Below is a small trained network, with its code and all its weights. Each question gives an input and a class and asks what happens when units are switched off, that is, made to give their printed mean instead of their output.

import numpy as np


def w(rows, s, z=0):
    codes = np.array(rows[::2]) - 128.0
    scale = np.full(codes.shape[1], s)
    scale[-1] = z or s
    return codes * scale


def norm(h):
    return h / np.sqrt((h * h).mean(-1, keepdims=True) + 1e-5)


def f(y):
    return y / 2 * (1 + np.tanh(0.7978845608 * (y + 0.044715 * y**3)))


def log_softmax(a):
    a = a - a.max(-1, keepdims=True)
    return a - np.log(np.exp(a).sum(-1, keepdims=True))


def net(x, mask):
    res = np.array(x, float).reshape(1, 5) / 4 @ E
    u = 0
    for l in range(2):
        y = f(norm(res) @ A[l][:, :-1].T + A[l][:, -1])
        res = res + np.where(mask[u : u + 3], y, B[l][:, -1]) @ B[l][:, :-1]
        u += 3
    return log_softmax(norm(res)[-1] @ U[:, :-1].T + U[:, -1])


A, B = {}, {}
E = w([
[115,146,118],'x0',
[129,117,127],'x1',
[111,107,127],'x2',
[3,239,248],'x3',
[248,164,168],'x4',
],0.0033)
A[0] = w([
[199,93,188,208],'L0N0',
[87,168,212,252],'L0N1',
[62,255,139,232],'L0N2',
],0.0081,0.0017)
B[0] = w([
[3,127,34,187],'L0N0',
[157,95,84,229],'L0N1',
[179,109,125,253],'L0N2',
],0.0071,0.0044)
A[1] = w([
[208,189,56,182],'L1N0',
[113,174,255,91],'L1N1',
[158,143,187,251],'L1N2',
],0.0081,0.0024)
B[1] = w([
[130,137,198,254],'L1N0',
[172,6,54,143],'L1N1',
[180,158,148,152],'L1N2',
],0.014,0.0042)
U = w([
[99,125,143,233],'0',
[210,70,72,124],'1',
[49,161,159,209],'2',
[78,133,160,186],'3',
[111,185,97,190],'4',
[104,251,62,11],'5',
[66,121,166,2],'6',
],0.011,0.009)

Each question gives the input, the list of numbers given to net, and the class t.
The units are the neurons (one row each of A and B). Each row of codes is followed by its name. A weight is (code - 128) times the scale printed after its matrix; where a second scale follows, it is the last column's (A, B and U).
mask holds one flag per neuron, layer by layer. A switched-off neuron (its flag False) gives its mean, the last column of its row in B, instead of its output. The means were averaged over made-up inputs and are rounded, as every weight is.
A unit's drop is (log p(t) with every unit on - log p(t) with that unit switched off) / (log p(t) with every unit on - log p(t) with every unit switched off).
The circuit of an input: a set's keep is (log p(t) with only the set's units on - log p(t) with every unit switched off) / (log p(t) with every unit on - log p(t) with every unit switched off). Starting from all 6 units, units are removed one at a time, each time the one whose removal leaves the highest keep (on an exact tie, the one counted first), for as long as the keep stays at least 0.8.
circuit, biggest first: the units of the circuit, biggest drop first
most important unit: the unit with the biggest drop
k most important neurons: the k neurons with the biggest drops, biggest first
top k neurons in layer l: the k neurons of layer l with the biggest drops, biggest first
drop of u: that unit's drop, to one decimal
input [-8,3,2,-4,8], class 2: most important unit	L1N0
input [-6,1,-4,-2,8], class 2: circuit, biggest first	(L0N0; L1N0; L0N2; L0N1)
input [2,5,-3,8,-7], class 1: circuit, biggest first	(L1N1; L0N0; L0N2)
input [0,-3,2,-6,8], class 2: circuit, biggest first	(L1N0; L0N1; L1N1)
input [-3,-4,-5,-7,8], class 2: 4 most important neurons	(L1N0; L0N1; L1N1; L0N2)
input [2,-6,-4,6,3], class 1: 2 most important neurons	(L0N0; L1N1)
input [8,-7,-7,-7,6], class 3: circuit, biggest first	(L1N0; L0N1; L1N1)
input [3,1,-2,5,0], class 1: 2 most important neurons	(L0N0; L1N2)
input [0,-3,5,6,-2], class 1: circuit, biggest first	(L0N0; L1N1)
input [7,6,-6,-4,-4], class 3: top 2 neurons in layer 1	(L1N1; L1N2)
input [-5,8,-3,8,-7], class 1: 3 most important neurons	(L1N1; L0N0; L0N2)
input [-2,-7,2,-1,0], class 4: 2 most important neurons	(L1N0; L0N2)
input [1,0,-2,6,5], class 1: 2 most important neurons	(L1N1; L0N0)
input [-7,-7,2,1,7], class 2: most important unit	L0N0
input [-5,7,0,-3,7], class 2: 2 most important neurons	(L0N1; L1N1)
input [5,1,5,8,7], class 1: drop of L1N1	0.4
input [-4,3,0,-1,4], class 2: drop of L0N1	0.1
input [7,0,-6,8,-2], class 1: drop of L1N1	0.4
